m =
1	1	2	8	-6	10	0	-28	-12	-18	-1	4	4	-44	11	-12
-7	-5	21	-20	-1	-11	-24	-3	-7	13	-4	-14	-1	14	-30	-1
-12	-10	4	-25	-3	-22	-21	14	-2	15	-9	-18	-10	36	-34	2
-4	-1	31	-16	0	-5	-26	-13	-9	11	0	-11	6	-1	-27	-2
-13	-11	1	-26	-3	-23	-20	17	-1	16	-10	-20	-12	41	-35	3
0	3	36	-7	0	4	-22	-28	-13	3	4	-4	11	-27	-16	-7
0	3	35	-6	0	5	-21	-29	-13	2	3	-4	12	-28	-15	-7
-7	-10	-43	5	-11	-5	14	2	-2	-23	-11	-1	-17	-11	16	-9
Give the 2nd entry on the main diagonal.
Answer: -5
The largest entry in the last row is 16
Give the top-right entry.
Answer: -12
Give the last entry, reading row by row.
Answer: -9
The first entry in reading order: 1
The bottom-left entry is -7
The second smallest entry: -43
The second entry in reading order: 1
The minimum -> -44
Give the entry just left of the largest entry.
Answer: -12
The entry directly below the largest entry is -27
Give the bottom entry of the column that holds the largest entry.
Answer: -11
The 5th entry in reading order -> -6
Give the third entry, reading row by row.
Answer: 2
The last entry in the row that holds the largest entry: 3
Give the largest entry in the first row.
Answer: 11
The fourth entry in reading order -> 8
The second entry on the diagonal from the top-right corner: -30
The entry directly below the smallest entry is 14
The entry directly above the largest entry: -1
The entry just right of the largest entry: -35
Give the entry just left of the smallest entry.
Answer: 4
Give the entry just right of -29.
Answer: -13
The maximum: 41
Give the first entry of the largest entry's row.
Answer: -13
Give the 3rd entry on the diagonal from the top-right corner.
Answer: 36

Questions about the table below.
1) Which number is the last entry, reading row by row?
2) Which number is the entry just left of the smallest entry?
3) Which number is the last entry of the smallest entry's row?
4) Which number is the 2nd smallest entry?
5) Which number is the entry in the bottom-left corner?
6) Which number is the third smallest entry?
7) Which number is the top entry of the column that holds the smallest entry?
8) Which number is the entry directly below the centre entry?
[[ -5 -31   6   4  17   4 -19  -6 -17   6  -4]
 [  6  12 -13   6 -32 -11  12   0 -15  -6  17]
 [ 24  23 -27  54  -5  18  36  -8  -2  24   5]
 [  9   5   9  -3   3   2  -6   6  -9   4  13]
 [-27  52  -8   0 -25 -20   5  12  30 -25 -13]
 [ -2   4  -3  32 -21   5  28  10 -29   7  18]
 [ -4  15 -11 -18 -30 -10  11  10  -7 -16  14]
 [ 25  -1  -8   2  -6  25  30   6 -17   7  23]
 [ -2   0   3  11   9  14   9   5  -1   7  -3]]
1) -3
2) 6
3) 17
4) -31
5) -2
6) -30
7) 17
8) 5

[[  0  27   1 -16 -13  22  -2  -2   3  28 -10]
 [-23 -23  25  18  -2   8  10   6 -18 -17  15]
 [-14  31   4  24  15 -35  25 -19   3   6  17]
 [-54   6  25  25 -25 -24  23   0  25   7   8]]
Rows and columns are numbered from 0.
The bottom-right entry: 8
Report the entry at row 1, column 0.
Answer: -23
The entry in row 0 and column 1 -> 27
The entry in row 2 and column 0: -14
Report the entry in the top-left corner.
Answer: 0
The entry in row 2 and column 2 is 4
Report the entry directly below -18.
Answer: 3
Report the entry directly below the largest entry.
Answer: 6
The entry just left of 18 is 25
Report the entry just left of 17.
Answer: 6
Report the entry just left of 22.
Answer: -13
The bottom entry of the column that holds the smallest entry -> -54

Questions about the array below.
1) Find the entry just right of 10.364.
2) Find the third entry on the diagonal from the top-right corner.
3) Find the 2nd entry, reading row by row.
4) Find the 5th entry from the end, reading row by row.
5) Find the entry just right of the smallest entry.
6) Find the largest entry in the last column.
7) Find the last entry in the row that holds the largest entry.
8) Find the entry in the top-left corner.
[[  7.210  22.105   7.839  14.854   7.790   9.366   8.261   7.739]
 [  6.933 -27.329   7.310  -6.006   8.214   2.426   7.990   6.785]
 [  9.271 -24.943   8.087  23.305   8.929  -1.008  11.379   5.628]
 [ 10.112  -4.151   9.296  15.070   6.316   1.764   5.052  13.573]
 [  2.804 -13.286   7.024  10.364   7.780   7.645  12.011  15.575]
 [  8.062  -2.102   9.617 -14.102   5.086   8.133   1.042   4.672]
 [  6.498  -7.362  10.967  23.783  11.461   6.821   8.501  13.662]
 [  7.174   3.597  11.681 -20.021   8.671  -3.193   7.515   8.957]
 [ 10.071  -1.084   9.068  20.699  10.221   9.024  10.289   9.394]
 [  8.046   4.157   4.934  -3.639   3.962  12.118   9.010  10.567]
 [  8.871 -11.106   9.252  10.546  12.161  14.739  13.401   4.804]
 [  8.752 -17.720   2.894   3.467  13.381   6.420  -1.769   9.470]
 [  6.326  26.930  10.597  17.153   9.026   2.951   6.565  15.333]
 [ 10.255  15.707   5.515  12.240   6.912  11.598  11.457   8.335]
 [  6.997   7.704   8.366 -11.062  10.674   9.310  12.233   8.342]
 [ 10.146  -6.871   6.185  24.522   5.503  11.380  10.628   6.583]]
1) 7.780
2) -1.008
3) 22.105
4) 24.522
5) 7.310
6) 15.575
7) 15.333
8) 7.210

array([[4, 4, 4, 2, 4, 4, 4],
       [4, 4, 3, 6, 5, 3, 5],
       [6, 6, 4, 4, 7, 4, 2],
       [4, 4, 5, 2, 3, 4, 4],
       [2, 2, 3, 7, 6, 6, 2],
       [4, 5, 4, 4, 3, 4, 2],
       [3, 3, 5, 7, 7, 7, 2],
       [4, 5, 4, 2, 4, 3, 2],
       [6, 6, 3, 1, 1, 6, 3],
       [6, 7, 5, 3, 6, 1, 5]])
Report the third entry on the diagonal from the top-right corner.
7
The first entry, reading row by row is 4
Report the second entry from the end, reading row by row.
1
The third entry on the main diagonal -> 4
Report the bottom-left entry.
6
The entry in the top-right corner -> 4
Report the last entry, reading row by row.
5
Report the 2nd entry in reading order.
4
The smallest entry in the first column: 2
The fourth entry, reading row by row: 2
Report the fourth entry from the end, reading row by row.
3
Report the largest entry in the last row.
7
Report the 2nd entry on the diagonal from the top-right corner.
3

a =
array([[  0,  -2,   7,   1,  -7,   3,  -2,   3,   0,  -5,  10,   1,  -2],
       [  1,   0,   7,  -2,  -4,  -1,   0,   3,   8, -10,  -2,  -4,  -1],
       [  6,   2,  18,  -1,  -9,  -6,   3,  -8, -15,   7,  20,  -7,  -1],
       [  0,   2,  15,   0,  -1,   2,   1,   2,  -5,  -6,   2,   1,  -2],
       [  1,   2,   7,   1,   3,  -1,   1,  -1,   3,  -4,   6,   0,   1],
       [ -5,   3,  18,  -5,  -3,  -3,   5,  -5,  30,  19,  -1,  -4,  -6],
       [  2,  -3,  13,   0,   0,   1,   1,   3,  -5,  -3,   3,   1,  -1],
       [  0,   2,  -1,   0,   5,   2,   0,   0,   3,  -5, -10,   2,   2],
       [ -2,   3,  13,   0,   2,  -1,   3,   2,   7,  -1,   2,   4,   1],
       [  5,   1,   8,  -1,   7,  -1,   4,   4, -10,  -4,  -9,  -2,  -5],
       [  1,   0,   6,  -1,   3,  -1,   1,   1,   5,   1,  -6,   1,   1],
       [ -6,   1, -24,  -6, -20,  -9,  -6,   9, -66, -58,   5,  -2,  -6],
       [  2,  -1,  -2,  -3,   2,   4,  -1,   4,   3,  15, -10,  -2,   1],
       [  0,  -1,  10,  -1,   0,   0,   2,  -2,  -2,   1,  -4,   2,   0],
       [  2,   5,  11,   2,   3,  -2,   4,   0,  -2,  20,  17,  -1,   0],
       [  4,  -3,   3,   1,   6,  -3,   2, -13, -23, -56,  19,  12,  16]])
Indices start at 0.
The entry just left of the largest entry: -5
The entry directly above the largest entry is 3
Which number is the entry in the top-left corner?
A: 0
Which number is the entry at row 2, column 1?
A: 2
Which number is the entry in the top-right corner?
A: -2
Which number is the entry in the bottom-left corner?
A: 4
Which number is the entry directly below -66?
A: 3
The entry at row 1, column 0: 1
Which number is the entry at row 0, column 2?
A: 7
Which number is the entry directly below -58?
A: 15
The bottom-right entry is 16
The bottom entry of the column that holds the smallest entry -> -23
The top entry of the column that holds the smallest entry: 0
Which number is the largest entry?
A: 30
The entry in row 0 and column 1: -2
Which number is the entry at row 2, column 0?
A: 6
The entry just right of the largest entry: 19
The entry at row 1, column 2: 7
Which number is the entry at row 1, column 1?
A: 0
Which number is the entry just left of the smallest entry?
A: 9
